Each row was made from one walk, in order. Every step used is in the known rows, and no mark comes twice. Write each row's walk.
Known rows
mumo fira tuni vegi: [-115  -17 -166  -48  -20 -336   85  -19    8  106  -78  -42 -276  128
 -162  116 -177   93  257  -47 -414   73   90  130  -85  139 -121  307
  128   26  -49  167  121   72   61 -179   56  140 -111 -141  -15  357
 -158  287  -42   99  116]
danu fira tuni vegi fotes lavo: [-102  134 -398  124  163  -72  -42  -46 -132   17    3 -107 -273   98
  143   44 -127   49  -49   61 -371   52  -32   39   30  225   77  119
  223  -39 -219  -48 -142 -318 -147  181   24  186   23 -118 -184  159
   73  136  119  -28   65]
mumo rotu danu fira gobu tuni vegi: [-231   30 -211  -55   -1   11  158  170  -50  151 -312 -166 -194  -67
 -162   -3   61  311  192  -35 -406   66    0  -12   24  155  -76  324
  265  -58  -55  -27 -123   61   45 -233   45  151   16  -31   12  380
 -330  279   71  114   -1]
fira gobu tuni vegi rotu: [-195  -34 -142  370 -155   98  197 -131   38  -26 -185   79 -121   28
  -17  175  160   81  132 -156  -59 -122  -99  -18   76  227  -40   50
  323 -103  -86  -21 -142   44  149   12   41   91 -102 -144   84  292
 -249  379   74   98  -24]
mumo rotu pevip vegi: [ -60   28 -276  242 -112  -78  206  136   29 -171 -114  -33  -93  -54
  -71 -124 -229  243  -70   75 -326   32 -160  386 -185  233 -141  165
  -11  -32 -188  146  161   59 -190  133   70 -142 -109   54 -107   38
 -209   24   78   24  156]
fotes zoma fira gobu tuni vegi rotu: [-193  -45 -110  326  -56    5  250 -116   60   17 -156   -2 -124    4
    8  204  107   12   98 -134 -231 -132 -127  -55   67  240  -84  131
  408 -130 -131    2 -150  121  169    3  116  102  -39 -151   22  369
 -209  344   99   48  -20]
lavo mumo rotu danu fira vegi fotes zoma: [-171 -127 -103  175  214  -98  -39  -69   39  203   34 -188 -132 -145
  251  138   33 -135 -175   36 -192  -70   60   10   53  374   42  151
  338 -188 -119 -163  -95 -132  -62  220  135  221  169  -68 -201  127
  -75  215  309 -216   40]
tuni vegi fotes lavo rotu danu fira gobu zoma: [-301 -199 -163  272  336 -111 -123   77 -120  121 -243  -87  -33 -178
  126  -64  181   86  101   20 -528 -171  -26  193  122  -30  -15    7
  260 -103  -71   17 -303  -43  198  127  105   88   47 -235   74  -20
  -55   17  134 -127   38]
fotes pevip vegi tuni: [  96 -114 -100   44    7 -224  273   81  168 -382  -83 -158  159   10
  -28   68  -76  184  -47   25  -95  -39 -182  510   46   75  -87  296
   86 -111 -165  107   75  403    9   29  -93 -255 -126   11 -116  185
 -346   97  -43  102  104]
gobu fira vegi rotu fotes pevip: [-250 -114 -159  480  -41 -296   15  -32   65  -37  -59   76 -113  -79
   65  179  -63   69 -116  107 -219 -322   73  220  172  186   89  289
 -101 -100 -102  196  102   53   16   83  -29 -143 -373 -383 -261   46
  -79  164   74   39   50]
rotu pevip vegi fotes: [-281   23 -324  244  -34 -274  -53  -59   41 -152  -36   14 -170  -98
   14  184 -223  217  -91    3 -128   14  -92  347   -3  489 -103   91
   67 -133 -211   20   19  -89 -256  328   84   83  -46  -28 -307    1
   76  258  175 -100  123]
lavo rotu fotes pevip vegi: [-112  -99 -201  284  -97 -241  118   74   -7 -182  -42   -1  -35 -143
   28  -81 -143  202 -147  188 -306 -171   21  499   12  132  -69  252
  -24  -28 -235  172  190  114 -202  -11  -82 -192 -194 -163 -206   29
 -120  100   56   31   35]
vegi fotes lavo rotu danu: [ -65  -76  -27  291   -1   31   72    4 -127  -30 -118 -318  112 -132
  -20 -122  207 -178  126  182 -107  -36 -193 -193 -226  -71  117 -143
  137   22  -91 -261  -86  -49 -237  314   92  -41   40 -192  -74  -99
   93  -66  374   66 -256]
rotu danu mumo fira gobu vegi pevip: [  55 -157 -121  133   35  -46   61  247  339 -262 -236    0   37  139
  146   28  -26  -75   10  105 -393   28   -6  209  -87 -136  -71  345
  305   54  251  195   -1  134   15  195 -107   89 -264 -336  186    5
  -42  103 -253 -125   90]
vegi fotes lavo rotu danu mumo fira gobu: [  11  -16 -100  147  106  -32    6  100   58   93 -271 -224  204   69
   78   56  -58 -244  168  149 -398    0   69   82   28   25  134  251
  571  -70  225  -70 -191 -226  119  253 -192  199  -89 -310  -15  -21
   28   20  -16  -80  -93]
fotes vegi rotu danu zoma: [-105 -298   80  341   22 -220   24 -162 -113   -8  -84 -104  293 -296
 -116  181  296  -81 -349  -13   35  -37   34  163 -151  -76    5   15
  151 -218  -71  -53   32  210   12  357  135 -131  101 -169  -32   42
  -79  232  101 -157  -64]
fira gobu zoma danu mumo rotu fotes vegi: [-252  -82 -204  386  -11  -62 -160  -18  -69   36 -179   72 -129  -58
  108   43    4  163  -43  186 -369 -189  226  230  -75  213   47  227
  271  -50  -30 -119   12   43  222  211   28  124 -115  -93 -371  140
 -309  299  204 -119  235]
rotu danu zoma fira vegi fotes lavo: [  15   35 -294  183  245 -127  117  -75 -178    4  -21 -133  -92   25
  216  152  -36  -64 -225  151 -327  -21  -59   71   22  194    6   80
   87 -124 -214 -156  -12 -190 -192  327   68   79   80 -161 -224   30
  112   58  194 -215  -34]
zoma tuni vegi fotes lavo mumo danu fira gobu: [-180   51 -457  205  337   77 -169  192  -73  243 -177 -126  -82   68
  195  -24  -17   43  192   40 -555   24  173   65   88  194  -31  330
  556 -116   74  142 -263 -284  122  -41  -58  338  -71  -42   52  152
  -37  170 -132   63  -45]
rotu danu mumo fira tuni vegi fotes zoma gobu: [-219    6   49 -122  131   16  -93   39  -16 -148  -24 -232   41  182
  -83  108 -117   -6  208   56 -332  -70   18  -97  -47  104   35  263
  271 -141   37  -65 -111 -186  172  141   74  369  170 -344 -113  268
 -210  369  107  -24   18]
rotu danu zoma gobu vegi fotes lavo mumo fira tuni: [-134  -88 -131  -22   80 -418  175   18  161  -37   15 -197  -34  123
 -198  187 -151 -124   88   93 -243  -27    3   41 -208  -91   72  230
  296 -261  134   48  165 -101   59   99   75   13 -158 -249  -13  -21
 -183  177 -181   79   59]
pevip vegi rotu danu: [  51 -155  -93  252  -86  -28  172    5  -76  -23 -153  -88  144 -136
 -118   18  320  -84   61   68  -55    0 -136   53 -254    4  -96 -114
  133  -32  -97  -28  -26  193 -108  318   42  -99   17 -100   27  -14
 -114  176  260    9 -114]
lavo mumo fira vegi rotu fotes: [-163  -58 -143  411  -75 -187  -10 -291  -21  109  -56  233 -176  -68
  128  329  -48   -1  -66   56 -103 -207  159  -40    7  311   15  172
  147 -121  -22   53  -13 -149   34   49   17   -5 -102 -259  -79   49
  -42  308   44  -68  128]
lavo fotes zoma fira tuni vegi rotu danu: [ -66 -178  -57  214  -10 -215  202  -65  -18   84 -120 -148  -77 -102
 -181  158  245  -76  241  -42 -262   -3 -176 -111 -274   70  -64   38
  251  -44 -182  -26  -62  212   21  277  214   15   34 -195 -110  173
  -54  260  315   64 -189]
danu zoma gobu fira tuni: [-181   14   -2  -96  237 -359  144  167  130 -106   77 -249  101   28
 -143   99  -73  -86  187   29 -251  -99   36   58  -88  -66  126  218
   47  -66   68  224  133   66  167  -50  117 -211 -160 -104   29   77
 -245  239 -125  235   71]
fotes zoma danu mumo rotu pevip vegi: [ -37  -75 -221  255  -96   11  221  167  103 -203 -155  -85  -89    5
  -76 -133 -167  185 -136  148 -383   42  -87  342 -203  281  -96  234
  111  -69 -109  121  108   61  -50  195   51 -110  -23  106 -117  125
 -285   19   70  -23  125]
gobu fira tuni vegi fotes zoma danu: [-220 -229 -190  119   79 -182  113  108   95   62  -17 -225 -151   59
  146  112   43 -187   75   92 -255 -162  122 -107 -111  332   -7  132
  252   36 -121  -36  -17   74  100  207  152  110   27   -2 -189  194
 -256  303  120   53 -110]
mumo danu zoma gobu vegi: [-181 -180 -172   46  117  -33    8   55   20 -297    5  -51  -26   69
   23   26  -37  176   51   43 -258  -96  180  -67 -251 -316 -109   73
  -85  -58  128   58  154   76   63   -6  110  111  -99 -148  141  185
 -320  219 -136  -24   68]
lavo mumo rotu danu: [ -33  -61 -141  159  -65  138  129   78   -7  169 -145 -150   25  -72
 -210  -81  217   19  -16  106    8   93 -141 -184 -216  -48   58  -38
  275 -107   58 -214  -52  -10  -95   49  106  -19   45  -16  -34 -148
 -103  -58  242   24  -30]
fotes lavo rotu pevip vegi tuni: [  80  -17  -75  188    5 -128  298   29   85 -452 -133 -239  105   17
   -4  -23 -159  120   51   66 -225  -30 -301  349 -115  128  -46  234
   97  -78 -189   46   23  259  -47  175    3 -284  -76   39  -28  201
 -318  -11   21  131   73]
pevip vegi fotes lavo rotu danu zoma gobu tuni: [-270   19   79  -46  -12    2  326  128   53 -355 -141 -339  179  -99
 -184   61   62  177  -55   89   21 -152 -236  -66  -11  -21  111   95
   79 -284 -119 -246  -17  -38  -98   18  130  -98  118 -141  -36   65
 -351  223   38  139 -146]
gobu zoma fira vegi fotes lavo mumo rotu pevip: [-316   57 -312  519   26  -38  120  -13   69  -28 -172   18 -353   75
  -87   36 -295  239  -90   51 -369  -58 -300   53  -15  365  -13  167
   85 -268  -54  -15   28 -197   13  153  267  -20 -139  -65 -181  -61
  -36 -176  112  -68  215]
rotu danu fira gobu zoma tuni vegi: [-348  -68 -114   42  279  -87  -50   84  -66  121 -168  -37 -271   32
 -254   25   66  316  177   19 -581  -43  208  111   -4   58 -158  223
   33  -66 -125   82  -58  216  212 -145  163  220   44 -104   18  336
 -149  204  -33    1   68]
zoma fira tuni vegi: [-162   23 -217  -54   68 -269  124   -2  -61   87  -40   -6 -318  107
 -182   79 -151  225  249  -57 -526  106    9  104  -56  165 -214  328
  123    5  -91  218  101  160  107 -271  133   86  -50  -30  -79  414
  -63  250  -17  126   89]
gobu zoma tuni vegi: [-329  -29  -56   69  183  -79    5  -37    7    7  -64   68 -372  117
 -257   81   -8  340   77   -3 -391  -81  169   95   24   88 -135  134
 -101  -71 -181   18   35  223  174 -201  209  192   17  -68  -16  334
 -142  180  -25  -30  132]
gobu zoma tuni vegi rotu fotes: [-375  -59 -102  397  -21 -135  -84 -270  -29   29  -15  246 -244 -122
  -52  271   61  233  -58  -17 -214 -222  119  -55  -44  168   -4  104
   48 -116 -184   97 -146   35   99   36  196   48  -63 -291 -129  185
  -46  357  103   13  140]
vegi rotu danu zoma gobu fira: [-211  -11  -31   98  307 -257   40  114   10 -106 -112 -293  187  -48
 -112  177   16 -142   31  117 -240 -161  120 -120  -40   -5  137   92
   80    8   18    8   -6   63   73   70  107 -178   24 -171   80   45
 -174  210   15  -26  111]
danu zoma fira vegi fotes lavo: [  -6   65 -309  201  246 -117  105 -109 -138  -27   22  -77 -130   63
  275  168 -121  -45 -259  115 -299  -42  -34  104   98  239   19   91
   97 -120 -220 -131   -3 -235 -162  260   51   85   60 -136 -225   45
  124   57  127 -212   17]

Which walk is each row?
[-230  -43 -133  322 -131 -225  -67 -268   47   38  -75  186 -187  -58
  -89  319  -47  123   -4    6 -234  -48  137  -37  -84  222   60  267
  244  -96   -1  168 -126  -81  102   33   51   35  -95 -289 -132  250
  -16  385   49   48  174]
danu mumo fira tuni vegi rotu fotes
[-338  -67 -125  641  -97  -81   15 -117   48 -154 -158   36 -185   24
 -208  142  -83  164   36 -100 -257  -63 -162   32 -177  267  -90  165
  -36 -211  -90  222   11   50   70  266  288   38 -205 -159    1  259
  -91  153   14  105   15]
mumo danu zoma tuni vegi rotu pevip
[-128  107 -280  172  247  -30  -16  -49    0  -24 -113  -69 -257  210
   45  144 -118   51 -110  147 -464  -35   58   94  104  169  116  152
  288 -153 -122 -154 -188 -272   32  231   12  299    7 -236 -164  133
   35   59   55 -210  115]
danu mumo fira gobu zoma tuni vegi fotes lavo
[ 140 -198  -38  223   57  -76  154  166  338 -203 -186    5    9  234
  344  131 -100 -231  -87  114 -260  -44    0  265  104  277  -87  380
  182   75   93  151  105   59   29  133  -73   51  -98 -254   88   59
  -46  146 -179 -150   78]
fotes zoma danu mumo fira vegi pevip
[ -57 -108  109  235   63 -173    6 -231   20  173   53    6 -131 -108
  241  228  -21 -257 -198   82 -226 -267  143  -79   -6  227   68  229
  279 -179  -91  -10  -69  -95   70  158   84  115   48 -261  -60  173
 -159  215  127 -218   59]
lavo mumo fira vegi rotu fotes zoma
[-239 -250 -105  226  283 -100  -98   78  -84  160 -261   32    9 -173
   42   -9  267  102  114  -63 -451 -156    8  216  110  -70  -99   11
  221 -120   -4  140 -282   98  335   78   89   50   27 -194  176   18
 -150   84   42 -119   82]
tuni vegi rotu danu fira gobu zoma
[-292  -46  -21  123  362 -123   -6   57  254   18  157 -224 -112   21
   44  181  -19  -43  -10   56 -236 -113  175  -39  -50  204   11  156
   36 -188 -164   -4   24  112   11  112  269  237   10  -16 -221  217
  -33  211   44   66  -41]
mumo danu fira vegi fotes zoma tuni
[ -89 -243 -228  491  107 -156   -2 -197    9  -12  -18   24   -4 -140
   94  206  159   -1 -455   45  -54  -36  106  -17 -149  -78   45  106
  269 -327   37   69  -35 -107  -42   40  180  -46  -34  -74  139   60
  -97  119  -81 -154   40]
gobu vegi rotu fotes lavo mumo danu zoma
[-336   16 -132  452 -134  -28   32   -1    1  -78 -295    3 -193  -21
 -167   55 -125  192  193 -116 -357  -67 -201   47  -31  333  -69  249
   98 -159  -23  219 -101  -42  144  216  115   20 -183 -138   41  259
 -163  148  -25  137   20]
danu fira gobu tuni vegi rotu pevip
[-314   38  -50  -95  193   53 -160   54  -97 -117   82 -187   -2  110
   77   29 -156   68  211  -41 -328 -128   18  -70   35  156  -10  229
  222  -85  -84   19 -131 -222  143   49  104  346  176 -266 -104  275
 -195  407   59   71   23]
danu fira tuni vegi fotes zoma gobu
[-224   86 -143  493 -170  -23  141  -64    9  -66 -319    9 -286  141
 -176   96 -204   66  119   -8 -369 -130 -228    4  -30  332   -9  264
  215 -240   -1   81  -52 -171  125  236   75   70 -230 -219   78  185
 -212   46  -67   15   38]
fotes lavo mumo fira gobu tuni vegi rotu pevip
[-468 -103 -262  300   55 -395  -62   32   82 -133  -24  -94 -122    9
 -104  211 -184  222  -89   -1 -254 -174   17  351  236  249   55  355
   46 -192 -137  128   97   -2   -5   63   53   71 -264 -380 -352  146
  -52  316   43   43   67]
danu zoma gobu fira tuni vegi fotes pevip
[-193   56 -100 -102  255 -392  151  185  160 -117  106 -285  -10   37
  -31  104 -129 -107  236   71 -354 -132   13  134  -93  118   87  230
  133  -51  -49  186  109   40   68   48  116 -100 -151  -94  -86  126
 -281  337   27  183  105]
pevip vegi fotes zoma gobu fira tuni
[-144   59 -246   37  106  -58  218   63  -82  107 -279  -98 -294   65
  -97  101   -5  253    2   34 -486   18   -4    5   93  178 -115  407
  350 -228  -44   -6  -77  -24   79 -325   82  171    8    2   91  414
 -285  190  -79  -42   -8]
fotes lavo mumo danu zoma fira gobu tuni vegi
